Here is a tiny trained network, its code and every weight. The questions are about switching its units off for an input and a class, where a switched-off unit gives its printed mean instead of its output.

import numpy as np


def w(rows, s, z=0):
    codes = np.array(rows[::2]) - 128.0
    scale = np.full(codes.shape[1], s)
    scale[-1] = z or s
    return codes * scale


def norm(h):
    return h / np.sqrt((h * h).mean(-1, keepdims=True) + 1e-5)


def f(y):
    return y / 2 * (1 + np.tanh(0.7978845608 * (y + 0.044715 * y**3)))


def log_softmax(a):
    a = a - a.max(-1, keepdims=True)
    return a - np.log(np.exp(a).sum(-1, keepdims=True))


def net(x, mask):
    res = np.array(x, float).reshape(1, 7) / 4 @ E
    u = 0
    for l in range(2):
        y = f(norm(res) @ A[l][:, :-1].T + A[l][:, -1])
        res = res + np.where(mask[u : u + 8], y, B[l][:, -1]) @ B[l][:, :-1]
        u += 8
    return log_softmax(norm(res)[-1] @ U[:, :-1].T + U[:, -1])


A, B = {}, {}
E = w([
[66,41,29,4],'x0',
[125,125,132,129],'x1',
[134,127,128,128],'x2',
[61,27,140,221],'x3',
[120,132,131,124],'x4',
[133,121,126,132],'x5',
[132,126,127,130],'x6',
],0.0027)
A[0] = w([
[72,110,43,95,235],'0.n1',
[103,57,50,57,254],'0.n2',
[131,128,124,129,127],'0.n3',
[184,180,99,66,36],'0.n4',
[122,98,170,127,143],'0.n5',
[105,220,125,70,116],'0.n6',
[112,161,200,203,166],'0.n7',
[123,206,111,254,153],'0.n8',
],0.0034,0.0023)
B[0] = w([
[129,177,206,147,216],'0.n1',
[98,252,253,172,251],'0.n2',
[125,128,129,127,128],'0.n3',
[83,144,46,251,122],'0.n4',
[173,154,104,124,136],'0.n5',
[166,124,83,218,143],'0.n6',
[222,88,162,51,173],'0.n7',
[230,56,197,64,172],'0.n8',
],0.0026,0.0028)
A[1] = w([
[161,197,97,79,87],'1.n1',
[49,83,38,42,148],'1.n2',
[87,24,144,206,149],'1.n3',
[201,142,183,155,251],'1.n4',
[75,21,124,224,127],'1.n5',
[170,194,102,77,108],'1.n6',
[2,232,148,152,65],'1.n7',
[128,161,145,117,111],'1.n8',
],0.0051,0.0028)
B[1] = w([
[77,141,88,162,153],'1.n1',
[228,85,226,253,177],'1.n2',
[134,211,56,78,192],'1.n3',
[67,60,117,106,253],'1.n4',
[144,205,84,96,184],'1.n5',
[89,122,77,154,162],'1.n6',
[118,77,163,71,179],'1.n7',
[100,113,121,149,137],'1.n8',
],0.0061,0.0035)
U = w([
[187,66,243,186,103],'0',
[109,253,17,126,22],'1',
[90,87,124,68,255],'2',
],0.0065,0.0018)

Each question gives the input, the list of numbers given to net, and the class t.
The units are the neurons (one row each of A and B). Each row of codes is followed by its name. A weight is (code - 128) times the scale printed after its matrix; where a second scale follows, it is the last column's (A, B and U).
mask holds one flag per neuron, layer by layer. A switched-off neuron (its flag False) gives its mean, the last column of its row in B, instead of its output. The means were averaged over made-up inputs and are rounded, as every weight is.
A unit's drop is (log p(t) with every unit on - log p(t) with that unit switched off) / (log p(t) with every unit on - log p(t) with every unit switched off).
top k neurons: the k neurons with the biggest drops, biggest first
k most important neurons of layer l: the k neurons of layer l with the biggest drops, biggest first
drop of u: that unit's drop, to one decimal
input [-7,-6,1,8,6,4,7], class 1: 3 most important neurons of layer 1 => (1.n3; 1.n5; 1.n7)
input [-3,-1,-6,-1,-3,-2,-7], class 2: top 4 neurons => (1.n2; 1.n4; 0.n2; 0.n1)
input [4,8,-2,3,-1,-3,1], class 0: 2 most important neurons of layer 0 => (0.n6; 0.n4)
input [7,-1,-3,3,5,-8,-1], class 0: top 2 neurons => (1.n2; 1.n4)
input [4,3,8,8,6,4,7], class 1: top neuron => (1.n3)
input [-3,3,7,-1,6,1,-8], class 2: top 4 neurons => (1.n2; 1.n4; 0.n2; 0.n1)
input [7,-5,-3,6,6,-3,-2], class 0: 2 most important neurons of layer 1 => (1.n2; 1.n4)
input [-1,-5,-2,0,-6,4,-3], class 2: top 2 neurons => (1.n2; 1.n4)
input [7,7,8,-7,5,2,0], class 0: 2 most important neurons of layer 1 => (1.n2; 1.n3)
input [2,-4,-6,8,6,-8,0], class 1: top 2 neurons => (1.n3; 1.n5)
input [4,3,6,6,1,-8,-5], class 1: top 3 neurons => (1.n3; 1.n5; 1.n4)
input [-4,6,-5,7,0,-8,-5], class 1: 3 most important neurons of layer 1 => (1.n3; 1.n5; 1.n7)
input [6,-6,1,6,6,2,-1], class 0: 4 most important neurons of layer 1 => (1.n2; 1.n4; 1.n1; 1.n6)
input [5,-4,0,6,3,0,-3], class 1: 2 most important neurons of layer 0 => (0.n2; 0.n7)
input [7,-3,-2,-3,8,6,-5], class 0: drop of 1.n2 => 0.8
input [6,5,3,0,2,0,2], class 0: drop of 1.n2 => 0.4
input [-4,0,8,8,8,-5,3], class 1: drop of 1.n5 => 0.2
